(in the rows, 128 means zero)
[159 138 141 151 110 148 113  91 120 136 106 108 139 131 141 116 108 120
  65 142 101 115 127 135 104 118 141 137 132  66 135 121 128 111 141 162
 140 102 112 132 149] : 3
[201 129  90 206 137 196 117 189 180  52 121 116 160  81 128  42  97 178
  67 176  97 163 207  99 136  71  92 164 151 162 174  12  21 144   4 201
 136 210  55 203 148] : 10
[ 95 153 118 161 150 139 114 155 154 110  72  85 126 130 106 112 124 125
 121 125  91 101 159 146 135 145 151 115 114 146 142 183  90 158 118 134
 136 129  94 177 128] : 2
[ 92 120 151 172 149 147 125 150 158 117  82  81 140 162 102 141 151 136
 110 134 100  76 175 116 106 109 118  99 141 157 151 178 119 159 112 141
 155 150  97 183 140] : 7
[153 167 157 159 135 139 111  92 149 113 114 106 141 103 122 129 146 108
  94 125  96 103 159 119 130 141 161 134 147  68 140 124 114 121 123 182
 138 127 131 143 108] : 10
[107 158 118 132 142 149 101 154 134 127  77  70 130 164 123 122  93 140
 108 148  75 120 159 198  79 146 101 131 112 132 168 166  73 183 126 178
 104  90  85 166 136] : 4
[174 158 111 157 132 167 125  83 130 129 139  94 148 130 136 105 138 121
  74 136 105 109 132 141 127 141 166 114 139  63 145 141 122 108 131 159
 152 109 135 155 134] : 5
[171 156 150 145 132 140 135  93 129 124  96 116 139 109 136 120 118 114
  83 127  94 110 146 136 114 135 167 149 140  66 142 134 108 113 141 179
 121  98 104 114 121] : 6
[106 170  75 160 146 178 135 131 160  93 113  60 127 137 119 126 136 125
 100  99  95 115 142 152 125 150 143 112 118 142 155 175  85 174 119 124
 162 128 109 151 114] : 2
[ 98 169 112 161 148 169 144 135 147 111  81  76 123 139 112 112 118 130
 100 111  91 126 156 154 119 134 132 121 117 129 145 162  88 155 123 126
 161 122  93 160 121] : 9
[164 155 104 144 150 167  86 130 138 119 159 102 158  97 107  99 135  99
  62 117  99 146 137 137  94 149 120 146 124  65 116 152  74 123 131 156
 118 110 156 143  91] : 6
[116 170 112 168 134 180 140 138 164  98  73  73 126 148 127  91 129 129
 117 117  90 103 161 135 136 137 166 110 121 149 144 190  97 158 106 136
 181 143  99 190 137] : 2
[185 159  89 117 189 179 120 122 141 134 163  74 176 156  89 151 164 156
 108 126 129 108 185 130 157 137 172  90 141 139 202 137 129 153 143 114
 169 156 164 170  95] : 10
[172 139  95 144 172 155  86 106 146 118 191 140 124  97 151 131 151  94
  77 149 109 136 146 171  85 161  91  85 133  51 171 130  76 143 134 167
 124 105 130 130  83] : 9
[167 158 118 144 145 156 120 104 128 127 119  96 142 112 146 118 148 112
  80 116 100 137 130 148 120 141 157 120 130  83 145 128 106 132 145 158
 138 103 119 125 129] : 7
[176 141 121 154 144 140 135 103 135 117 113 106 140 107 138 116 134 120
  91 135  99 113 138 142 130 154 180 119 143  80 143 135 117 109 143 168
 130 107 121 124 124] : 2
[145 161 126 164 142 161 120  99 136 113 122  99 130  99 131 139 142 114
  90 130  96 121 139 132 115 121 165 133 147  50 139 118 110 134 132 175
 168 119 124 116 109] : 3
[ 94 165 116 158 125 163  95 157 155 105 100  65 132 135 107 128 126 107
 102 129  94 118 164 142 104 136 119 120 117 151 115 179  92 179 122 139
 154 130 107 160  93] : 3
[177 154 118 170 111 172 119  79 132 133  97 103 162 126 140  77  99 123
  56 143  91 139 144 143  85 158 148 151 154  67 138 115 123 122 158 135
 135 106 119 142 163] : 10
[161 142 141 158 136 152 139 104 135 109  99 102 118 103 153 114 142 108
  89 102  96 132 128 144 109 146 175 124 139  61 130 123 103 122 140 161
 142 126 121 119 107] : 2
[102 174 100 175 182 139  92 140 184 127  71  49 135 176 151 166 146 120
  52 144 110 120 129 159  91 163 131  96 112 116 180 186  57 161  96 123
 150 133 105 141 144] : 5
[129 139  88 152 159 220 123 133 120 141 173  29 161 118 113 164 175 104
 153  75  72 145 168 130 152 140 214  27 134  67 146 170 162 182 157 160
 177  87 184 142 109] : 3
[115 175  71 161 156 204  86 165 144 102 104  95 159 142 118  85 137 126
  81 128  70 124 164 173  84 167 121 103 138 127 141 180  57 205 123 136
 151 117 123 157  99] : 1
[104 180 105 158 144 180 127 137 155 104  81  72 127 138 117 107 139 130
 105 110  82 118 162 155 117 139 135 104 122 147 151 174  92 165 122 134
 159 132 101 177 111] : 7
[194 150 162 152 157 164 151 109 131 104  75 128 147 121 147  73 134 104
  61 131  98 112 139 146  98 153 164 110 136  75 142 150 108 101 132 151
 163 128 120 123 110] : 7
[166 146 114 180 160 145 132 105 129 103 138  52 137 126 131 158 144 129
  81 145 121 107 127 124 147 114 160 118 133  66 207 124 106 115 114 170
 179 103 136 128 159] : 2
[103 181 102 169 162 147 150 160 169 100  92  71 132 144 114 125 132 122
  91 114 107  93 148 169 134 158 153 114 114 134 151 183 100 148 109 140
 179 145 113 164 118] : 9
[100 158 100 162 152 169 109 150 161 104  84  81 130 140 116 115 132 130
 107 124  91 111 158 155 126 140 137 115 112 137 158 174  80 171 115 127
 157 123  98 167 118] : 2
[186 166 117 157 164 181 151  97 143 132 117 111 156 100 149 106 166 118
  62 102 104 150 140 147 128 151 187 110 140  65 157 121 104 124 146 125
 180 122 124 116 120] : 7
[159 125 135 157 150 149 148  82 135 148 133  70 133 146 146 127 148 142
  66 114 137 156 126 146 120 120 165 139 147  53 174  96 109 132 124 144
 197 128 120 144 141] : 5
[121 158 106 179 140 179  97 145 142 111 103  77 137 135 119 105 134 118
  95 112  98 109 148 144 115 133 131  96 117 130 135 169 108 171 115 123
 173 123 104 175 134] : 8
[163 150 138 158 151 153 112  99 126 122 120 114 140 106 152 116 142 107
  85 131  99 126 139 146 111 147 153 121 143  77 142 124 107 124 135 181
 147 118 125 118 117] : 0
[182 144 145 150 130 147 149 110 117 110 116 108 129 108 148 118 132 109
  86 105  99 127 123 141 114 148 171 126 138  67 130 128 104 113 134 158
 140 119 120 113 118] : 2
[106 163 116 163 160 157 106 144 167 111  79  81 129 134 117  98 132 124
  99 123  93 111 167 151 117 137 127 111 120 135 154 172  91 166 107 149
 164 125  95 175 117] : 8
[101 180 111 150 168 149 115 141 157 121  86  98 129 126 128  97 144 120
 102 114 111 112 158 145 127 140 134 108 114 143 169 191  78 174 124 128
 157 134 101 151 110] : 1
[124 148 161 161 153 141  96 116 123 117  57 126 142 109 100  85  97 113
 115 121  84 112 150 172  68 141  86 172 130 115 118 150  75 176 132 130
 104 134  90 151  99] : 4
[130 158 110 164 138 155 111 132 147 110  64  84 146 147 107  78 109 136
 103 138  84  91 154 151 103 137 144 127 111 142 144 193 112 142 125 137
 153 118  92 191 150] : 4
[164 144 115 129 190 108  95 119 105 137 156 102 153 124  74 126 124 121
  81 124 132 111 111 140 140 188 172 146 133  76 157 153 120 135 174 138
 109 115 145 134 101] : 0
[171 152 119 154 135 157 140 110 133 128 106 108 139 113 157  89 121 123
  70 125  92 140 126 147  95 152 154 122 140  70 131 124 111 117 137 174
 127 110 125 113 127] : 8
[170 155 146 164 144 148 105 106 134 127 110 108 149 114 141 113 140 110
  75 143 104 108 150 136 116 137 162 130 139  80 143 134 118 122 128 177
 161 119 124 131 133] : 0
[164 130 134 161 163 143 111  94 124 122 116 120 135 101 147  94 139  96
  85 133  98 123 142 141 106 149 147 125 131  71 147 143 113 107 155 167
 151 123 115 135 115] : 0
[103 163 102 167 144 161 141 139 161 109 103  67 125 138 101 108 121 133
 103 120 104 119 163 144 126 139 140 117 120 140 149 172  98 169 117 128
 171 127  97 176 126] : 9
[126 182 149 170 157 178  89 225 173 116  81  88 162 121 125 138 165 113
 119  89  87 113 192 141 105 132 128 117 155 147 124 162  72 190 104 152
 101 163 101 147  98] : 6
[110 156  94 174 146 178  97 143 161  99  92  78 144 134 118 103 130 123
 103 129  85 115 157 150 112 146 142  98 119 129 144 183  85 176 111 127
 154 112 111 169 128] : 2
[162 168 132 156 125 155 105 118 147 110 128 119 138 105 157 136 157 114
  73 134  82  93 145 151  99 124 149 116 147  45 153 118 111 126 128 209
 137 115 125 105 100] : 3
[104 175 107 154 161 176  98 148 171 112 100 102 136 128 118  92 126 115
 100 132  99 120 171 168  96 143 110 115 116 138 145 192  84 172 118 121
 162 130  88 174 123] : 0
[165 157 154 149 136 131 130 115 129 124 100 128 130  94 136  99 156 106
 104 134  95 120 150 132 111 144 147 146 151  85 136 128 112 118 153 167
 138 127 128 119 110] : 7
[188 135 150 144 110 166 205 143 136 129 113  96 112 110 167  75 144 132
 135  60 103 196 130 157 134 147 202 128 138  84 123  90 110 126 123 153
 191 170 125 139 153] : 6
[ 99 168  98 169 141 184 112 146 159 113  85  70 144 135 112 113 113 136
 105 125  81 112 167 154 119 122 148 100 117 126 142 175 102 167 118 140
 151 129  88 186 125] : 3
[175 128  96 150 150 131 106  60 116 140  86 146 151 121 181  94 115 123
  72 161 100 129 118 166 107 164 157 105 128  99 153 131 110  97 155 133
 119  91 118 119 146] : 2
[ 99 157 112 175 148 159 116 137 164 104  62  79 136 132 135 103 132 124
 118 122  89 116 161 148 112 131 147 119 121 142 142 182  88 164 121 123
 157 132  90 174 132] : 2
[170 118 158 183 143 150 117 108 107 124 102  88 152 105 152  75 140  93
  84 133  85 128 153 137  91 147 164 110 160  76 127 128 135 118 140 203
 168 121 155 129 135] : 0
[104 169 108 169 150 184 107 130 160 117  76  79 149 152 118  93 129 124
  89 119  88 107 154 171 108 144 128 117 120 125 131 187  86 162 114 123
 154 128  92 181 115] : 5
[173 150 107 157 156 181 116 129 143  80 122 112 161 125 162 106 153 112
  91 116  76 121 132 147  93 148 167  93 144  63 132 144 109  94 128 167
 146 131 145 142 134] : 0
[171 143 111 156 153 159 117  72 135 104 112  78 139 118 130 124 132 116
  76 127 101 135 121 147 103 133 158 144 112  55 145 130 107 107 133 162
 178 104 140 138 103] : 4
[152 135  97 154 149 142 127 116 152 126 145 113 129 126 148 122 137 118
  71 128 114 112 126 127 126 134 148 134 125  64 170 118 107 126 137 169
 124 125 116 137 154] : 9
[100 183 146 164 165 139 122 162 163 120  57  80 127 116 153 131 152 121
 127 102  97 135 158 160 124 126 108 130 137 153 141 138  69 154 104 166
 130 150  89 136 115] : 8
[113 180  93 153 151 187 108 174 156  87 127  70 134 147 117 127 131 135
 110 121  96 131 154 156 114 146 131  88 106 126 157 168  71 171 107 131
 143 140 105 180 109] : 10
[171 148 140 158 146 166 157 105 118 125 121  77 138 111 139 110 141 132
  77 105 105 160 133 145  87 129 150 129 149  79 145 115  99 123 138 159
 164 119 124 120 112] : 4
[111 203 119 169 149 165 105 181 166  86 105 104 141  92 113  79 146 122
 103 116  99  97 163 169 100 140 128 102 128 157 122 191  79 186 116 137
 125 140  73 140 102] : 0
[ 97 171 104 170 130 195 106 153 165 100  74  78 139 155 126 113 117 125
  96 140  77  95 166 155 108 122 132 104 115 125 146 184 102 163 112 146
 170 118  86 174 134] : 3
[196 164 157 152 139 149 112  94 119 119 117 151 148  94 142 105 136 103
  77 110  90 106 127 165 102 168 124 124 142  55 135 117 109 117 129 176
 117 118 115  90  91] : 10
[172 169 107 148 166 171 137 122 134 105 135  86 138 121 134 127 129 111
  67 106 108 128 120 137 107 132 154 114 124  40 162 131 100 110 127 147
 137 121 154 125 127] : 9
[172 161 153 138 145 128 128 122 133 129 116 105 140 113 151 140 155 116
  97 110 109 118 141 135 117 131 161 123 146  90 151 128  99 122 128 178
 120 126 129 112 129] : 6
[104 165 107 163 155 184 129 139 166  98  83  84 141 154 121 109 134 128
 106 118  86 107 160 154 122 136 142 105 116 118 150 185  86 147 102 123
 165 136  97 183 116] : 5
[ 87 163 102 164 143 191 122 148 167 110  89  72 137 147 133 111 145 115
  94 119  89 129 166 155 100 138 139  91 113 140 119 191  78 166 103 115
 174 134 107 173 109] : 5
[116 168 137 174 130 192  97 186 135 102  79  91 148 133 114  87 113 120
 105 138  62 133 188 156  94 144 125  99 143 114 140 162  82 173 111 151
 154 116 107 174 100] : 3
[103 177 119 160 127 179 104 129 145 118 103  76 142 135 100  86 128 122
  88 107  86 133 175 146 108 146 128 114 117 128 151 169  91 185 113 117
 188 116 116 179 120] : 10
[ 90 132 104 146 148 134 113  91 115 129  84  69 113 179  73 148  86 138
  97 139 103  94 142 124 114 118 129 140 100 112 162 179 131 138 129 111
 184 100 120 188 142] : 9
[100 164 107 167 142 172 118 148 167 118  76  77 132 140 120  92 132 134
 102 121  85 119 163 138 123 133 135 117 118 139 145 165  97 155 114 141
 162 133 107 180 129] : 8
[100 176  90 166 158 187 131 146 164  84  74  71 145 133 127  83 124 116
 104  98  92 132 142 172 100 145 129 116 110 149 124 201  69 153 127 106
 152 131  87 165 125] : 6
[159 163 107 139 152 172 149  79 124 126 113  94 138 126 152 135 114 128
  67 112 118 148 103 157 107 132 168 130 122  47 135 131  92 120 152 130
 136 108 117 113 128] : 1
[108 175 112 167 139 171 109 154 146 110  87  73 140 129 119  99 140 121
 100 113  84 113 175 156 110 133 132 109 123 136 145 182  82 175 119 145
 169 130 107 175 110] : 1
[105 172 142 154 144 146  95 147 166 107 106  90 129 135  97 127 143 122
 114 121 113 112 160 149 119 147 109 125 123 130 148 160  92 177 105 129
 160 136 109 156 101] : 10
[102 174 117 141  79 184 142 162 140 116  77 129 119 151 101  18 138 121
 162 106  70 126 159 108 124 156 108 159 119 194  69 201 107 114 134  72
 173 197 151 217 109] : 5
[172 143 142 148 160 124 106 107 133 131 106 120 135 109 134 113 131 110
  75 137 104 112 129 138 115 149 155 126 131  58 148 125 107 119 131 175
 126 112 128 121 126] : 8
[101 171 109 168 149 174 132 165 182  99 112  68 143 135 108  95 154 125
 104 110 104 128 181 145 122 135 134 108 126 150 140 178  85 171 106 124
 189 146 120 190 106] : 9
[155 159 145 156 164 147 123 121 134 114 103 134 138  94 159 124 152 100
  91 116  94 121 137 155 101 146 161 130 138  56 137 123 101 111 147 158
 138 144 127 109 111] : 0
[128 161 128 178 138 164 112 145 159 119 114  46 146 129 110 112 134 136
 114 100 111 129 168 123 138 109 126 119 125 146 167 164  88 173 104 147
 141 132  87 189 139] : 6
[180 147 167 154 149 136 112 107 117 138  78 127 140 114 143 105 125 108
  82 130  88  99 147 134 113 140 152 142 145  67 145 118 112 126 135 189
 120 116 109 121 120] : 8
[166 169 130 150 128 156 143 109 127 114 103  94 138 111 153 118 132 119
  89 105  87 135 132 146 109 138 174 132 145  76 129 122  95 111 135 175
 125 123 128 126 136] : 6
[120 183 149 157  87 157 155  97 152 111  41  74 124 128 174  53 129 125
 142 117  96 115 159 185 120 119 170  83 127 177  94 179 142 139 139 144
 175 103  74 176 170] : 8
[173 151 125 158 133 157 135 105 124 117 103 101 139 123 147 112 134 121
  86 130  89 125 129 135 118 145 173 126 142  66 148 134 107 106 139 155
 152 103 130 127 147] : 2
[162 146 131 152 156 158 121 112 136 116 111 103 144 126 145  92 128 110
  79 137  98 123 138 154  98 152 168 124 133  64 140 148 112 121 138 177
 161 125 139 142 124] : 0
